Below is a small trained network, with its code and all its weights. Each question gives an input and a class and asks what happens when units are switched off, that is, made to give their printed mean instead of their output.

import numpy as np


def w(rows, s, z=0):
    codes = np.array(rows[::2]) - 128.0
    scale = np.full(codes.shape[1], s)
    scale[-1] = z or s
    return codes * scale


def f(y):
    return y / 2 * (1 + np.tanh(0.7978845608 * (y + 0.044715 * y**3)))


def log_softmax(a):
    a = a - a.max(-1, keepdims=True)
    return a - np.log(np.exp(a).sum(-1, keepdims=True))


def net(x, mask):
    res = np.array(x, float).reshape(1, 5) / 4 @ E
    y = f(res @ A[0][:, :-1].T + A[0][:, -1])
    res = res + np.where(mask, y, B[0][:, -1]) @ B[0][:, :-1]
    return log_softmax(res[-1] @ U[:, :-1].T + U[:, -1])


A, B = {}, {}
E = w([
[161,72,243],'x0',
[61,254,211],'x1',
[15,66,131],'x2',
[127,128,127],'x3',
[128,126,128],'x4',
],0.0072)
A[0] = w([
[80,238,146,146],'neuron 1',
[90,180,215,101],'neuron 2',
[131,93,137,113],'neuron 3',
[124,140,166,83],'neuron 4',
[63,95,136,195],'neuron 5',
[140,115,150,170],'neuron 6',
[192,156,124,248],'neuron 7',
[94,70,63,3],'neuron 8',
[189,44,230,81],'neuron 9',
[146,123,252,75],'neuron 10',
[63,75,122,189],'neuron 11',
[133,124,133,129],'neuron 12',
[131,69,129,151],'neuron 13',
[115,143,128,126],'neuron 14',
[132,125,131,127],'neuron 15',
[127,139,157,96],'neuron 16',
[129,150,130,105],'neuron 17',
[164,132,107,121],'neuron 18',
[166,83,43,236],'neuron 19',
[8,92,154,122],'neuron 20',
[207,87,113,40],'neuron 21',
[129,127,132,126],'neuron 22',
[112,171,120,117],'neuron 23',
[162,181,139,96],'neuron 24',
[121,129,123,128],'neuron 25',
],0.02,0.0053)
B[0] = w([
[53,228,192,250],'neuron 1',
[202,222,112,220],'neuron 2',
[105,119,153,146],'neuron 3',
[157,146,126,145],'neuron 4',
[93,117,71,188],'neuron 5',
[138,100,147,150],'neuron 6',
[188,121,157,209],'neuron 7',
[67,101,43,180],'neuron 8',
[32,73,205,223],'neuron 9',
[228,155,88,214],'neuron 10',
[70,90,108,199],'neuron 11',
[131,122,134,129],'neuron 12',
[100,95,173,180],'neuron 13',
[119,152,126,135],'neuron 14',
[131,124,131,128],'neuron 15',
[153,140,138,139],'neuron 16',
[116,139,140,135],'neuron 17',
[137,126,86,151],'neuron 18',
[198,53,41,249],'neuron 19',
[133,181,3,210],'neuron 20',
[202,109,157,184],'neuron 21',
[130,127,131,128],'neuron 22',
[93,162,140,159],'neuron 23',
[80,120,161,171],'neuron 24',
[123,129,122,129],'neuron 25',
],0.048,0.012)
U = w([
[220,154,39,253],'0',
[114,83,64,55],'1',
[144,55,178,45],'2',
[2,69,132,227],'3',
[69,179,203,228],'4',
[37,188,105,22],'5',
[199,176,169,10],'6',
],0.006,0.0049)

Each question gives the input, the list of numbers given to net, and the class t.
The units are the neurons (one row each of A and B). Each row of codes is followed by its name. A weight is (code - 128) times the scale printed after its matrix; where a second scale follows, it is the last column's (A, B and U).
mask holds one flag per neuron, in row order. A switched-off neuron (its flag False) gives its mean, the last column of its row in B, instead of its output. The means were averaged over made-up inputs and are rounded, as every weight is.
A unit's drop is (log p(t) with every unit on - log p(t) with that unit switched off) / (log p(t) with every unit on - log p(t) with every unit switched off).
The circuit of an input: a set's keep is (log p(t) with only the set's units on - log p(t) with every unit switched off) / (log p(t) with every unit on - log p(t) with every unit switched off). Starting from the 12 units with the biggest drops (on a tie, the unit counted first), units are removed one at a time, each time the one whose removal leaves the highest keep (on an exact tie, the one counted first), for as long as the keep stays at least 0.8.
circuit, biggest first: the units of the circuit, biggest drop first
k most important neurons: the k neurons with the biggest drops, biggest first
drop when u is switched off: that unit's drop, to one decimal
input [-8,2,0,-3,-8], class 4: circuit, biggest first	neuron 20; neuron 1
input [4,-1,1,-7,-5], class 3: circuit, biggest first	neuron 9
input [2,-7,1,8,-5], class 3: 4 most important neurons	neuron 9; neuron 10; neuron 8; neuron 2
input [-4,0,3,-7,-2], class 1: 4 most important neurons	neuron 9; neuron 2; neuron 1; neuron 10
input [-1,1,5,5,-2], class 5: 3 most important neurons	neuron 19; neuron 10; neuron 20
input [6,-1,-1,3,8], class 2: circuit, biggest first	neuron 1; neuron 9; neuron 10
input [8,7,0,-8,-2], class 6: 4 most important neurons	neuron 9; neuron 10; neuron 19; neuron 1
input [8,1,-7,3,-1], class 6: 3 most important neurons	neuron 10; neuron 9; neuron 2
input [0,-8,3,3,-4], class 1: 2 most important neurons	neuron 19; neuron 1
input [5,1,0,3,1], class 6: 4 most important neurons	neuron 10; neuron 19; neuron 1; neuron 9
input [0,7,1,-7,-5], class 5: 2 most important neurons	neuron 1; neuron 19
input [4,5,0,-8,2], class 6: 2 most important neurons	neuron 19; neuron 1
input [6,8,-8,0,8], class 6: 2 most important neurons	neuron 10; neuron 2
input [-2,7,-7,-6,-3], class 4: circuit, biggest first	neuron 1
input [0,7,1,3,-1], class 5: 3 most important neurons	neuron 1; neuron 19; neuron 20
input [-3,7,5,-3,6], class 5: drop when neuron 1 is switched off	1.0
input [-3,6,3,-6,3], class 5: drop when neuron 1 is switched off	0.1
input [3,6,-1,2,0], class 6: drop when neuron 1 is switched off	0.4
